Each row has a name. Each piece below is followed by the name of the row it came from, unless a question asks for something else. Each question is about the rows just above it. Places in a row count from 1.

Columns, left to right: Q R M C V
 29  79 152  45 134  <45>
 19  77 154  47 134  <72>
 38  85 146  39 133  <57>
 87  85 146  98 104  <76>
Where do  38  85 146  39 133 appear?
<57>
Which column holds 154 146 146 top down?
M

Columns, left to right: G S L N E Y X
112 108  38  93 127 130  92 -> <50>
112 130  68  81 101 137  97 -> <62>
 71 116  92  83  65  99 119 -> <78>
 72  85  67 119 136  97 117 -> <2>
130  94 136  97  86 106  83 -> <64>
 75 108  98  81 131  93 113 -> <108>
 72 104  88 118  99  85 113 -> <112>
 81 110 103  77  71  98 108 -> <163>
 84 104  89 100  97  80  86 -> <127>
123  96 138 103  92 103  95 -> <32>
Which column holds this, read top down? 116  85
S
Right after 137 comes
97
Where does  93 127 130 start? Give its row and place.
<50>, 4

Columns, left to right: J K D T U
134 118 123 134 135 : <168>
 90 109  40  92  88 : <93>
136 130 134 129  83 : <134>
 96 155  76  82 137 : <102>
 99 151  70  84 119 : <8>
 93 137  70  84 124 : <150>
 74  82  66  83 120 : <38>
135  88  83 is in which column, read top down?
U
The entry that follows 76:
82
Where does 76 82 start? Give its row and place.
<102>, 3
What comes right after 92 in the named rows?
88
Right after 130 comes
134
Right after 136 comes
130

Columns, left to right: F P Z A
 45 152  28  62 = <85>
 67  63  34 154 = <114>
133 154  45 150 = <81>
67 63 34 begins in row and place
<114>, 1
Where does  45 152 start? Give its row and place.
<85>, 1
Where does  45 150 start? Give its row and place.
<81>, 3
Which column holds this, read top down?  67 133
F

Columns, left to right: somot Zelon Siv Zur zare sedi
103  60  91 158  83 163 -> <21>
118  58  93 162 129 184 -> <109>
 69  93  93 124  63  36 -> <25>
140  84 118 141  69 171 -> <164>
 53  55  48 147  28  62 -> <151>
140  84 118 124 137  98 -> <23>
 57 117  81  75  69  85 -> <41>
 69  93  93 124  63 152 -> <68>
Which column holds 163 184  36 171  62  98 top down?
sedi
147  28 begins in row and place
<151>, 4

Columns, left to right: Nol fako lapap Funu pidu Guruk loruf lotos Mepuv giki
130  45 130 173  54  62 100  88  61 127 = <37>
130  33 130 173  46  35 100  88  61 127 = <9>
173  88  45 100 130  61  54 130  62  34 = <86>
What comes right after 35 in the named rows?
100
Row and place where 130  45 130 173  54  62 100  88  61 starts:
<37>, 1
Which row holds 130  45 130 173  54  62 100  88  61 127?
<37>

Columns, left to right: div rog liboz lel Lal Bam
130 111 139  82 156 100 : <67>
127 171 130  76 129  21 : <122>
 58 102  67 106 160  77 : <117>
46 78 57 63 78 90 : <12>
79 50 82 74 84 92 : <22>
109 154  49 147 102 128 : <54>
138  80  78 102  85  44 : <66>
Which column holds this, read top down? 77 90 92
Bam
Right after 129 comes
21
Which column holds 156 129 160  78 top down?
Lal
Where does  58 102 start? Give its row and place.
<117>, 1

Columns, left to right: runam nub golag nafiv zaba genet Vuber
 96 112  96 118 135  79  69  <19>
105  72 116  57  69 136 118  <34>
 85  91  75  92  67 109 124  <110>
 99 119  79 125 134  61  56  <119>
149 170 129  97 117  49  46  <138>
105  77 116  57  69 136 118  <126>
136 117  79 125 115  64  82  <97>
 57 112 111 118 135  79  69  <80>
find: 105  72 116  57  69 136 118
<34>
Which column holds 117  69 top down?
zaba
The entry that follows 97:
117
Where does 105  72 116  57  69 136 start? Give its row and place.
<34>, 1
What comes right after 92 in the named rows?
67

Columns, left to right: Toz Gol zizak ren
104  59 112  24 = <92>
104 102  59  88 = <44>
104  59 102  89 = <7>
155 133  96 137 = <59>
104  59 102 begins in row and place
<7>, 1
Which column holds 102  59 133 top down?
Gol
Which column holds this, read top down? 104 104 104
Toz

Columns, left to right: Pega num pido duk Papu
163 148 165 121 156 : <204>
116 144  80 159 112 : <162>
141 119  78  59 128 : <118>
 89  87  71  88 149 : <200>
 99 143 113 115  40 : <155>
139  46  75 165  65 : <49>
 59 130  75 155  49 : <56>
126  85 135 122 163 : <140>
119  46 165  75  65 : <208>
117 152  87  55 134 : <101>
 44  71  65  47 135 : <180>
 46 165  75  65 begins in row and place
<208>, 2
The entry that follows 139:
46

Columns, left to right: begon tezop mev Zakis
163 142 101  49 -> <120>
 75  61 101  63 -> <24>
 75 101  74 137 -> <30>
The entry that follows 142:
101
 61 101 begins in row and place
<24>, 2
Which column holds this, read top down? 101 101
mev

Columns, left to right: zep rotu teb puvem tun Vus fere Nodir Suzu
 81  96 138  81  46 133  63  41  82 = <17>
116 151  71 108  42  83  88  94 112 = <20>
151  71 108  42  84  85 114  47  70 = <116>
 64  37  94 151  69  62 109 147 140 = <91>
 85 114 113  85  97  67 131  98  77 = <96>
 75 101 111  64  38 116  89  83  74 = <27>
151  71 108  42  83 begins in row and place
<20>, 2
Row and place where 64 38 starts:
<27>, 4

Columns, left to right: masug zome Gaka viz Bal vurak satob mozuk kolap ril
129  33 119  39  78  68  87 128 117 135 = <26>
134 169  91 136  82 118 110 117  99 106 = <154>
 24  78 110 116 158 128  79  78  80  43 = <55>
 84  78 103  75 112 133 121 111  99 113 = <18>
 86 106  99 106 117 112 120 141 101 102 = <143>
137  82 118  86  94  41  44 100 132  73 = <141>
102 111 107 106 118 112  26  33  79 111 = <147>
163 130  55 130  65 125 119  82  90  67 = <172>
Which column holds this, read top down?  82 158 112 117  94 118  65
Bal
Row and place where 136  82 118 starts:
<154>, 4
Row and place where  82 118  86  94  41  44 100 starts:
<141>, 2
106 117 112 120 141 101 begins in row and place
<143>, 4
158 112 is in which column, read top down?
Bal
Right after 65 comes
125
The entry that follows 141:
101

Columns, left to right: Faru kov fam vuv
 80  78  67 131  <111>
 92 143 160  62  <53>
 80  78 121  91  <58>
111 112 157  72  <104>
 84  82  61 133  <99>
The entry that follows 92:
143
Row and place where 143 160  62 starts:
<53>, 2
 78 143  78 112 is in which column, read top down?
kov
Right after 143 comes
160
What comes right after 61 in the named rows?
133
The row with  80  78  67 131 is
<111>
Which column holds 62 91 top down?
vuv

Columns, left to right: tevor niz vukek zuna Geli
31 48 70 72 70 = <106>
89 72 70 75 75 = <129>
72 71 70 75 75 = <135>
31 87 49 72 70 = <39>
Where does 71 70 start? Give its row and place.
<135>, 2
The row with 31 48 70 72 70 is
<106>
Row and place where 49 72 starts:
<39>, 3
Right after 49 comes
72
75 75 72 is in which column, read top down?
zuna

Columns, left to right: paras luzed kevol Bakig lurem Vizi fuba Gitig Vozu gek
 96  27 103  82  89  86 119 116 146  76 = <13>
110 137 129 104  98 107  96  96  62 122 = <47>
 89  54  70  91  96  88 107 109 138  81 = <95>
127 108 112  79  77  80 118 127  85 114 = <77>
 73  76  77 118 121 116  78  80 124  85 = <51>
102  39  52  83  84  74 126 121 159  73 = <159>
 89  54  70  91  96  88 107 109 138 begins in row and place
<95>, 1
Right after 104 comes
98

Columns, left to right: gemu mik linag tuzib dori kurip lik tivot bog
 88  72 107  90  62  65 148  34  66  <98>
 74  75  59 133  61 111  83  81 133  <89>
 50  72 107 148  34  65  90  62 147  <83>
133  61 111 begins in row and place
<89>, 4
 72 107 148  34  65  90  62 begins in row and place
<83>, 2

Columns, left to right: rovam veza sopi kupig lim tef malu Sir mupo givak
145 116 121  55  57  70 130 141 101 127 -> <43>
 36 151  98 168 179 172  35  21  86  72 -> <3>
 39  69  60 139 140 140  64  64 139  49 -> <165>
 87 166 137 139 151 156  46  51  38 135 -> <73>
 36 151  98 168 179  50 146 165  61 131 -> <29>
144 127 143  52  55  54 146 154  77 138 -> <132>
 50  81  54 149 133 135  57  61 151  54 -> <90>
Which column holds this, read top down? 140 151
lim
Which column holds this, read top down? 179  55 133
lim

Columns, left to right: metez Zivoz madib lis
114 113 114  54  <48>
127 137 128 145  <149>
 98  31 152 162  <46>
136 141 136 154  <63>
154 120 152 154  <107>
114 113 114 119  <137>
Row and place where 114 119 starts:
<137>, 3
Right after 137 comes
128
Which column holds this, read top down? 152 136 152 114
madib

Columns, left to right: Fef vizen vumi Ruv Pifu tiv nula
102 145 114 143  62  93  72  <115>
147  38 172  68 115 184 146  <14>
 49  64 122  61 155 104 142  <71>
What comes right after 145 in the named rows?
114
Which column holds 145  38 top down?
vizen
 62 115 is in which column, read top down?
Pifu
Which column holds 147  49 top down?
Fef
Right after 62 comes
93
The entry that follows 115:
184

Columns, left to right: fuzo viku Dalil dunek Dosus
 49  71 143 146 156  <174>
145  37 112 108 121  <36>
 55  69  98 106  93  <5>
171  51  62  64  63  <173>
102  47 104 105 112  <148>
133 136 108 104 120  <33>
174  88 142 145 139  <75>
174  88 142 145  61  <144>
Right after 143 comes
146
The entry that follows 106:
93

Columns, left to right: nunu Kulis kunip Git kavod kefif
 81  72 114  83  90 108 -> <175>
119 124  79  81 102 114 -> <188>
121  75 121  99 121 116 -> <176>
118  72 129  99 118 117 -> <177>
 34  58  98  51  85 139 -> <160>
150 132 100  88 126 109 -> <69>
119 124  79  81  96 114 -> <152>
113 124  74  92  97 121 -> <145>
117  71 127 100 118 114 -> <100>
 39  56 110  51  77 144 -> <187>
Which column holds this, read top down?  88  81  92 100
Git
Right after 102 comes
114
The entry that follows 85:
139
 81  96 114 begins in row and place
<152>, 4
Which column holds  34 150 119 top down?
nunu
What comes right after 71 in the named rows?
127

Columns, left to right: nibod bamar Rof bodov
 85 100 106 100 -> <82>
114  93  95  97 -> <88>
 84  86 163 112 -> <133>
 94  87  86 107 -> <113>
The entry that follows 94:
87
The entry that follows 84:
86
93 86 is in which column, read top down?
bamar
What comes right after 85 in the named rows?
100

Columns, left to right: dani Radis fedu der loroz bani
108  45  23  65 180  79 : <15>
 59  66  42  77 160 145 : <87>
 59  80  42  77 160 145 : <128>
The entry that follows 180:
79
45 66 is in which column, read top down?
Radis
The entry that follows 80:
42

Columns, left to right: refek baz dis venu buse
118  35 109 106  90  <61>
118  35  66 106  90  <10>
118  35 107  64  90  <11>
The row with 118  35  66 106  90 is
<10>
 35 107  64  90 begins in row and place
<11>, 2
find: 118  35 107  64  90
<11>
The entry that follows 66:
106

Columns, left to right: Pem pasi Vavom duv nik seze limug kosir
 90  58  72 164  71 110 120  89 -> <70>
132  85 123  76 125  76  97  77 -> <136>
 65 171  86  57 149  81 112 136 -> <130>
 96 101  57 112  86  88  96 101 -> <79>
 70 133 122  64 107 112 136  81 -> <169>
 66 141 107  89 133  82 108  84 -> <35>
 92 154 133  76 130  86 102 109 -> <139>
Where does 133 122  64 107 start? Give its row and place.
<169>, 2
Where does 112 136  81 start? Give its row and place.
<169>, 6

Columns, left to right: mebe razav gafe Fenuv fak Dup
109  88  94 105  92  71 : <124>
 95 104  94 105  64 111 : <4>
102 103  91 107 102  94 : <84>
108  96 113 120 161  74 : <60>
100 102  92 111 119  87 : <65>
100 102  92 105  94  97 : <153>
105 110  88 110 132  84 : <121>
Where does  92 105  94 start? Give its row and place.
<153>, 3
Where does 94 97 start? Give its row and place.
<153>, 5
The entry that follows 107:
102
Which column holds  94  94  91 113  92  92 top down?
gafe
The entry that follows 104:
94

Columns, left to right: Viged pove migat les
111 165 169  84  <170>
149  91 155  58  <52>
101 172 162  91  <179>
118 141 159  81  <185>
111 165  65 138  <6>
 52 125  62 139  <123>
 55 134  72 137  <167>
143  67 127  65  <199>
118  70 133  62  <181>
 87  47  34 117  <103>
Which column holds  55 143 118 top down?
Viged
Which column holds 165  91 top down?
pove
The entry that follows 47:
34
find: 111 165 169  84
<170>

